[[-46  22  20 -32 -76 -48 -45  15 -19  29  18  33  47 -11]
 [ 49  23 -45  39  57 -40  39 -47 -14  -3   6 -45 -77  -5]
 [ 21   3  10   8  16   6  35  -2  28  -2  10 -11   8  -5]
 [  8  20 -25  -3 -21  -7  10 -19  29  -7   5  22   3   4]
 [ 45   1  21  43  66  50  45   6  58 -52 -36 -15   4 -36]
 [-16  12 -11  -9 -17 -40 -20 -33 -63 -19   9 -42 -38 -13]
 [ 17  23 -12  31  39 -18   4 -32   3 -40 -42 -29 -36 -38]] → 23

[[ -1  19  26   6  11  35   4   0  -5  13]
 [ -8  12  20   4   9  22  17  -7  -3  -1]
 [ -5 -18 -13  -4 -39 -61  36 -15  -1  -3]
 [ 13 -17 -19 -15  -6 -15  -3  -3  -3 -22]
 [ -6   8   5   5   9  10  -1   1  -1   4]
 [ 15   7   3 -13   8  15 -10   6   1   3]
 [-43  25  34  35  19  52   7   2  12  25]] → 25

[[-23   1  62  13  -7 -10]
 [ -4  -4  -6  -2   3  -3]
 [-28 -21 -29 -10  18 -21]
 [ 50  31  27  11 -25  34]
 [ 29  13  -5   1 -10  17]
 [-13 -15 -41 -12  15 -12]
 [  9  10  24   7 -10   7]] → 10

[[  2  -8  -6 -16   5   1  14   0 -32]
 [-31 -10  35   8  -9  31 -39 -33  43]
 [ 48 -15 -49   5  27  -6  37  22 -68]
 [-11 -15   1  27   1  -4 -11 -50   3]
 [ 48   8 -59 -24  23   2  27  60 -44]] → 8

[[-27 -30   6 -23  -8 -14  -5 -26 -12   8 -12  -7]
 [ -5   4   2  27  -1 -20   1  -9 -33 -13   5 -13]
 [-14  -8  26  -1 -11 -28   3 -23 -36   4  -9   1]
 [-39 -18  13  13 -13 -18   1 -34  -6  -3  21 -30]
 [ 20   6  37 -18  -7   2 -21  19  20  16 -30  41]
 [ 13  -8 -20 -23   6  50 -10  35  48  16  -2  27]
 [ 14  31  14   6 -16 -16  14  10 -18  11   7 -10]
 [ 39   0 -31  -9  18  32  -5  41  20  -7   2  17]
 [-31 -10  57  -7 -31 -53 -21 -37 -21  32 -10  17]] → -10

[[  2  -2  12  25   4   7  -7   9  12  -5  73  10  12 -19   7]
 [ -1   0  -1   1  45  11   4   5 -25 -34 -10   7 -24  -6  15]
 [  3 -18  10 -23   9 -17 -15  12   2 -19  18  -3 -29  -8   5]
 [ -1   0   4  -9 -11 -40 -20  10 -29   6 -66  13  -7   9  30]
 [  4 -14  11  21  12   3 -19 -18   1  24 -12  -1   0  18 -11]] → -14

[[ -7   7   3  -2   0  17 -10   1  17  -9 -13]
 [  8   0  20   9   9 -17  25  -6  21   0  -2]
 [ 18  21 -18 -14  27  -1  22  14  -7 -19 -36]
 [-20  22   3   3  -8  10 -14   7 -18  12  11]
 [ 12   6  38  35 -65 -18  -9   1   9 -12 -26]
 [  4  15 -16 -28   1   5  12   4  10 -14  -3]
 [  7  -9  17  18  17 -42  41 -15  24  -2  -1]
 [ 21  41  17  12 -14  50 -10  33  17  35  25]
 [  4  -7  14  42  10   2 -39  36   1  -2  10]
 [ -1  -7  -6 -19  -2 -13  24 -23 -14   7  -4]
 [ -6  -2  -8  -6 -11   3  -9  -5  -8  -4   1]] → -2
---
[ 0.139 -0.160 -0.044  0.076 -0.149  0.123 -0.173] result: 0.139, 0.123

[[-0.218  0.016  0.004  0.040 -0.045]
 [ 0.054  0.122  0.064 -0.125 -0.076]] result: 0.122, 0.064

[-118.8 -153.5  -29.4  103.6] result: 103.6, -29.4

[-112.895   73.442  177.087  113.928   16.484] result: 177.087, 113.928

[[ -4.26  14.92  19.23   2.60   1.46 -14.61  -2.62]
 [-12.45  14.29  15.55  -3.41  -0.75  -8.80   5.19]
 [ -4.13  14.97  19.18   2.68   1.49 -14.56  -2.78]] result: 19.23, 19.18

[[ 163.4  -12.0  -18.8 -169.4 -130.2  117.5    5.4]
 [  45.6  -84.7  -38.7 -114.1  105.1   24.5  131.1]
 [  63.4  -33.7  -68.5 -120.1  -29.5   22.5  185.6]] result: 185.6, 163.4

[[ 12.3  -2.0  12.6  -2.1   0.7]
 [-15.4 -11.3 -10.2  -0.6 -14.1]] result: 12.6, 12.3

[  5.68 -14.97  12.43  -9.36] result: 12.43, 5.68
---
[[-37, 57, -19, 49, -54, -43, 55],
[36, -19, 29, 3, 27, 3, 17],
[-38, 43, -38, 4, -56, -20, 14]] -> 29

[[-15, -15, -19, 18, -40, 25],
[-26, -13, -57, 16, -21, 18],
[-18, -21, -16, 25, -55, 34]] -> -57

[[-2, 38, -37, -17, -18, -19],
[4, -7, 56, 11, 21, 35],
[-2, 42, -62, -13, -27, -40]] -> 56

[[13, 36, 34, 22, -59, 60, 42],
[-21, -43, -55, -15, -8, 58, -45],
[14, -9, -37, -46, -50, -35, -2]] -> -55

[[-31, -7, -7, -11, 25],
[-50, 51, 18, -41, 65],
[30, -66, -52, 60, -48]] -> 18

[[-62, -63, 60, -64],
[58, -9, 63, -61],
[18, 61, 18, 49]] -> 63
